Here is a tiny trained network, its code and every weight. The questions are about switching its units off for an input and a class, where a switched-off unit gives its printed mean instead of its output.

import numpy as np


def w(rows, s, z=0):
    codes = np.array(rows[::2]) - 128.0
    scale = np.full(codes.shape[1], s)
    scale[-1] = z or s
    return codes * scale


def norm(h):
    return h / np.sqrt((h * h).mean(-1, keepdims=True) + 1e-5)


def f(y):
    return np.maximum(y, 0)


def log_softmax(a):
    a = a - a.max(-1, keepdims=True)
    return a - np.log(np.exp(a).sum(-1, keepdims=True))


def net(x, mask):
    res = np.array(x, float).reshape(1, 6) / 4 @ E
    u = 0
    for l in range(4):
        y = f(norm(res) @ A[l][:, :-1].T + A[l][:, -1])
        res = res + np.where(mask[u : u + 8], y, B[l][:, -1]) @ B[l][:, :-1]
        u += 8
    return log_softmax(norm(res)[-1] @ U[:, :-1].T + U[:, -1])


A, B = {}, {}
E = w([
[189,100,109,182,151,57,163],'x0',
[52,2,169,193,179,157,110],'x1',
[223,129,101,137,184,207,64],'x2',
[128,129,130,132,125,129,129],'x3',
[128,130,127,132,128,128,129],'x4',
[141,161,185,101,180,163,226],'x5',
],0.0035)
A[0] = w([
[178,222,213,156,179,62,156,140],'0.n0',
[88,142,165,64,206,212,241,50],'0.n1',
[203,106,128,190,182,20,157,1],'0.n2',
[214,129,135,89,167,252,29,84],'0.n3',
[145,86,113,50,111,55,93,103],'0.n4',
[59,193,142,87,153,172,90,49],'0.n5',
[209,59,89,122,152,177,139,87],'0.n6',
[82,54,123,219,83,123,71,128],'0.n7',
],0.0034,0.0045)
B[0] = w([
[201,70,133,109,125,159,136,206],'0.n0',
[192,124,221,143,90,151,164,181],'0.n1',
[210,38,111,175,184,3,157,144],'0.n2',
[105,202,165,162,176,79,99,223],'0.n3',
[148,140,126,193,124,155,111,159],'0.n4',
[126,99,148,128,88,187,84,144],'0.n5',
[111,166,135,156,138,103,133,164],'0.n6',
[172,95,101,73,144,156,169,252],'0.n7',
],0.0046,0.0026)
A[1] = w([
[160,106,94,126,139,92,150,28],'1.n0',
[17,88,180,33,5,13,235,99],'1.n1',
[187,189,69,74,124,148,119,112],'1.n2',
[70,175,210,102,63,119,46,84],'1.n3',
[62,170,102,121,120,223,130,13],'1.n4',
[76,48,2,143,121,108,10,3],'1.n5',
[25,180,185,71,51,211,107,84],'1.n6',
[178,103,100,43,58,101,73,99],'1.n7',
],0.0041,0.0029)
B[1] = w([
[110,104,98,125,154,91,126,136],'1.n0',
[107,238,144,214,197,147,59,253],'1.n1',
[39,153,115,117,127,153,205,189],'1.n2',
[126,66,101,80,186,80,102,175],'1.n3',
[146,33,193,41,158,33,43,140],'1.n4',
[109,175,150,144,2,148,95,193],'1.n5',
[185,73,96,19,188,34,122,201],'1.n6',
[95,138,61,118,70,124,168,182],'1.n7',
],0.0049,0.004)
A[2] = w([
[100,183,3,107,40,124,80,69],'2.n0',
[198,91,91,189,103,57,117,97],'2.n1',
[209,170,80,156,197,218,56,70],'2.n2',
[214,163,58,212,137,68,192,72],'2.n3',
[160,142,187,16,116,192,6,72],'2.n4',
[14,38,164,88,169,192,99,6],'2.n5',
[103,187,137,102,168,199,226,37],'2.n6',
[71,30,183,159,184,242,85,162],'2.n7',
],0.0046,0.0015)
B[2] = w([
[146,55,206,157,20,230,119,253],'2.n0',
[52,56,145,4,109,135,88,190],'2.n1',
[3,208,166,152,147,61,100,205],'2.n2',
[69,82,97,79,207,87,123,220],'2.n3',
[47,42,123,38,173,39,164,222],'2.n4',
[193,140,31,152,123,92,158,200],'2.n5',
[119,91,122,136,70,161,99,183],'2.n6',
[172,166,48,190,65,103,194,248],'2.n7',
],0.0047,0.0036)
A[3] = w([
[136,106,185,118,177,62,187,201],'3.n0',
[117,228,99,23,65,158,174,64],'3.n1',
[116,155,183,200,89,147,148,170],'3.n2',
[133,44,100,122,139,64,116,198],'3.n3',
[116,127,159,144,71,85,120,120],'3.n4',
[82,122,51,136,70,127,177,153],'3.n5',
[56,207,151,179,197,104,50,4],'3.n6',
[228,164,255,99,161,214,226,83],'3.n7',
],0.006,0.0019)
B[3] = w([
[102,131,98,61,84,158,57,237],'3.n0',
[156,73,76,221,198,104,192,222],'3.n1',
[147,130,68,56,127,112,106,188],'3.n2',
[123,165,145,57,161,135,179,254],'3.n3',
[136,122,209,133,165,145,92,177],'3.n4',
[201,167,170,146,163,165,158,230],'3.n5',
[134,253,238,194,198,165,100,224],'3.n6',
[100,84,166,151,17,138,24,199],'3.n7',
],0.006,0.0042)
U = w([
[99,231,170,165,178,126,81,171],'0',
[108,86,97,12,166,91,132,225],'1',
[136,95,145,135,10,160,73,111],'2',
[195,126,53,194,140,134,219,2],'3',
],0.013,0.00057)

Each question gives the input, the list of numbers given to net, and the class t.
The units are the neurons (one row each of A and B). Each row of codes is followed by its name. A weight is (code - 128) times the scale printed after its matrix; where a second scale follows, it is the last column's (A, B and U).
mask holds one flag per neuron, layer by layer. A switched-off neuron (its flag False) gives its mean, the last column of its row in B, instead of its output. The means were averaged over made-up inputs and are rounded, as every weight is.
A unit's drop is (log p(t) with every unit on - log p(t) with that unit switched off) / (log p(t) with every unit on - log p(t) with every unit switched off).
The circuit of an input: a set's keep is (log p(t) with only the set's units on - log p(t) with every unit switched off) / (log p(t) with every unit on - log p(t) with every unit switched off). Starting from the 12 units with the biggest drops (on a tie, the unit counted first), units are removed one at a time, each time the one whose removal leaves the highest keep (on an exact tie, the one counted first), for as long as the keep stays at least 0.8.
units of the circuit, in order: the units of the circuit, biggest drop first
top k neurons: the k neurons with the biggest drops, biggest first
top k neurons in layer l: the k neurons of layer l with the biggest drops, biggest first
input [-5,8,5,5,-2,8], class 2: units of the circuit, in order -> 0.n1; 3.n7
input [-3,-8,7,-3,-6,-5], class 3: top 4 neurons -> 3.n1; 1.n2; 1.n1; 1.n7
input [7,7,-7,3,2,-6], class 0: units of the circuit, in order -> 1.n1; 2.n0; 2.n4
input [-3,0,-6,-8,-1,-4], class 0: units of the circuit, in order -> 1.n1
input [7,6,6,-7,3,0], class 1: top 2 neurons in layer 0 -> 0.n2; 0.n7
input [5,2,4,-6,-6,6], class 2: top 4 neurons -> 3.n7; 1.n1; 2.n4; 0.n1
input [-7,-8,7,7,-1,3], class 3: top 2 neurons in layer 3 -> 3.n1; 3.n0
input [4,-4,3,-3,-1,5], class 2: top 2 neurons -> 3.n7; 1.n1
input [-4,7,-5,3,0,6], class 3: top 4 neurons -> 2.n7; 2.n5; 2.n0; 3.n6
input [5,-8,-6,0,-5,4], class 3: top 3 neurons -> 3.n1; 0.n0; 2.n2
input [-1,4,3,3,-5,-2], class 3: top 3 neurons -> 2.n7; 1.n1; 2.n5
input [3,0,5,1,-2,8], class 2: top 2 neurons -> 3.n7; 1.n1
input [-7,7,-7,-7,1,8], class 2: top 2 neurons in layer 1 -> 1.n6; 1.n1
input [-4,6,-1,-6,-1,8], class 2: top 2 neurons -> 0.n1; 3.n7
input [5,-7,-8,-3,1,1], class 0: top neuron in layer 2 -> 2.n7
input [6,8,-7,1,6,-2], class 3: top 2 neurons -> 2.n7; 0.n7
input [-2,-8,5,1,6,1], class 3: top 2 neurons -> 3.n1; 1.n1
input [-8,4,-6,4,0,-8], class 1: top 3 neurons -> 1.n6; 1.n3; 2.n4
input [6,6,8,-6,-8,-8], class 0: top 2 neurons in layer 1 -> 1.n6; 1.n7
input [-5,6,-1,0,-8,3], class 3: units of the circuit, in order -> 2.n7
input [6,-2,-8,-1,6,7], class 0: top 2 neurons in layer 2 -> 2.n0; 2.n3
input [8,7,2,-6,6,4], class 1: top 2 neurons in layer 3 -> 3.n0; 3.n1
